[[ 0.88  1.08  2.00 -0.36  1.62  0.42 -0.79  3.04 -0.64 -0.71 -0.03]
 [-0.73 -0.15  1.12  2.38  0.79 -0.42  1.53 -4.97 -0.19  2.54 -1.00]
 [ 1.10  0.10 -2.78 -1.35 -3.25 -0.96 -0.04  2.29  0.14 -2.16 -1.36]]
=>
[[-0.73 -0.15  1.12  2.38  0.79 -0.42  1.53 -4.97 -0.19  2.54 -1.00]]

[[-0.77 -0.96 -2.11  0.11 -0.65  1.96  3.04  0.16 -0.88 -3.02 -0.42  1.04
  -1.33 -0.78 -0.71]
 [ 2.70 -2.71  3.05  2.11  2.57 -2.02 -2.43  2.64 -1.81  4.00  1.04 -1.02
  -0.28  0.17 -3.20]]
=>
[[ 2.70 -2.71  3.05  2.11  2.57 -2.02 -2.43  2.64 -1.81  4.00  1.04 -1.02
  -0.28  0.17 -3.20]]

[[-5.52 -3.14  2.52 -3.93 -3.43]
 [ 2.59 -0.43 -2.59  2.03 -1.49]
 [-4.38 -2.10  2.72 -1.93 -1.98]
 [ 3.70  1.91 -2.13  1.02  2.15]]
=>
[[ 2.59 -0.43 -2.59  2.03 -1.49]
 [ 3.70  1.91 -2.13  1.02  2.15]]

[[-0.37  2.30 -2.14  1.83 -1.67 -2.45 -3.76 -2.27]
 [ 2.91 -2.23 -1.91  0.46 -2.97  0.61  2.57 -2.70]
 [ 2.39 -0.32 -2.48  0.26 -1.72 -1.54 -0.42 -3.24]
 [-2.77  1.85 -1.06  2.16  2.76  1.12 -3.25  2.16]
 [ 1.88  0.10  3.52 -0.96 -2.80 -1.38  4.50 -0.53]
 [ 3.64 -2.11  0.87 -1.89 -3.08 -0.98  4.40 -2.56]
 [ 1.79 -1.89 -1.93 -0.15 -0.21  0.99  1.05 -1.33]
 [ 2.71 -0.93 -2.14  1.08 -2.94 -0.41  1.52 -3.04]
 [-0.74 -1.74  1.63 -2.27  0.17  0.86  0.89  1.06]]
=>
[[ 2.91 -2.23 -1.91  0.46 -2.97  0.61  2.57 -2.70]
 [-2.77  1.85 -1.06  2.16  2.76  1.12 -3.25  2.16]
 [ 3.64 -2.11  0.87 -1.89 -3.08 -0.98  4.40 -2.56]
 [ 2.71 -0.93 -2.14  1.08 -2.94 -0.41  1.52 -3.04]]

[[ 0.76 -2.12 -2.19  1.13  0.30  1.14  0.88  2.24  2.95  0.42  1.63  1.68
  -0.45 -1.00]
 [ 4.93  1.52  1.19  0.16 -0.83  0.08  0.91  0.07  1.68  2.00  0.15  0.59
   1.49  0.02]]
=>
[[ 4.93  1.52  1.19  0.16 -0.83  0.08  0.91  0.07  1.68  2.00  0.15  0.59
   1.49  0.02]]

[[ 2.76  0.29  0.69 -0.48  0.67 -0.21  3.36 -2.96  0.40 -2.78  2.37  3.00
   1.62]
 [ 1.89  2.91 -0.74  0.41 -0.71  2.76  1.29  0.19  4.94  1.15  0.57  1.31
   1.51]
 [-5.38  0.56  0.73  0.36  0.85  0.19 -2.12  3.39  1.23  3.10 -1.95 -3.42
  -0.86]
 [ 4.37  2.98  4.73  0.08  4.81  1.84  4.16  1.95  4.32  1.70  3.17  3.59
   3.09]]
=>
[[ 1.89  2.91 -0.74  0.41 -0.71  2.76  1.29  0.19  4.94  1.15  0.57  1.31
   1.51]
 [ 4.37  2.98  4.73  0.08  4.81  1.84  4.16  1.95  4.32  1.70  3.17  3.59
   3.09]]

[[ 0.98 -1.32 -3.95 -0.47 -0.93 -1.03 -0.04]
 [-1.22  1.17  2.35 -1.73  1.78  0.98 -0.15]
 [ 0.39 -0.07  0.71  4.08 -1.47 -0.14  0.21]
 [-0.63  1.08  3.28  1.55  0.43  0.83  0.12]
 [-0.55  0.90  3.04  2.06  0.29  0.75  0.13]
 [-0.97  0.81  1.41 -3.25  1.78  0.68 -0.11]
 [ 1.23 -1.05 -2.32  1.81 -1.87 -1.03  0.01]]
=>
[[-1.22  1.17  2.35 -1.73  1.78  0.98 -0.15]
 [-0.63  1.08  3.28  1.55  0.43  0.83  0.12]
 [-0.97  0.81  1.41 -3.25  1.78  0.68 -0.11]]

[[-1.58  2.63  3.91 -2.00 -2.34  2.67]
 [-0.29  2.37  1.16 -0.57  0.98  1.40]
 [-1.58 -1.65  0.84 -1.61  1.33  1.88]
 [-0.75  0.56 -0.13  3.06 -4.78  3.78]
 [-2.32  0.56 -0.78  0.98  0.98  0.29]
 [ 0.54  1.85  0.68 -0.70 -1.99 -1.61]
 [-1.86  3.80 -2.88 -0.83  0.81  2.99]]
=>
[[-0.29  2.37  1.16 -0.57  0.98  1.40]
 [-0.75  0.56 -0.13  3.06 -4.78  3.78]
 [ 0.54  1.85  0.68 -0.70 -1.99 -1.61]]

[[-0.51  1.05 -1.02 -1.08  1.09  1.45  0.00  0.76  0.80]
 [ 2.11  0.25  1.46 -0.14  1.46  1.52  0.35 -1.45 -1.29]
 [ 1.93  0.61  1.05 -0.06 -0.27 -0.02  0.26 -1.88  0.56]
 [ 0.79 -2.30  0.68 -1.94  0.20  1.98 -0.07 -1.76  0.97]
 [-0.22  1.56  1.11 -1.66  1.50  4.19  0.33 -1.97 -1.02]
 [-0.69  0.84  0.05  2.12  0.18  1.18  1.87  0.05  0.49]
 [ 2.20 -1.78  0.75 -1.61  1.77 -2.41  0.10 -1.56 -1.28]
 [-1.44  0.45  0.25 -1.04 -0.49 -0.44  0.06  0.93 -1.43]
 [ 1.05 -1.46  1.49  0.06  0.37  0.84  0.05 -0.35  0.65]
 [ 1.34 -1.43 -2.43 -2.06 -0.82 -2.31  1.78  0.23 -0.52]]
=>
[[ 2.11  0.25  1.46 -0.14  1.46  1.52  0.35 -1.45 -1.29]
 [ 0.79 -2.30  0.68 -1.94  0.20  1.98 -0.07 -1.76  0.97]
 [-0.69  0.84  0.05  2.12  0.18  1.18  1.87  0.05  0.49]
 [-1.44  0.45  0.25 -1.04 -0.49 -0.44  0.06  0.93 -1.43]
 [ 1.34 -1.43 -2.43 -2.06 -0.82 -2.31  1.78  0.23 -0.52]]
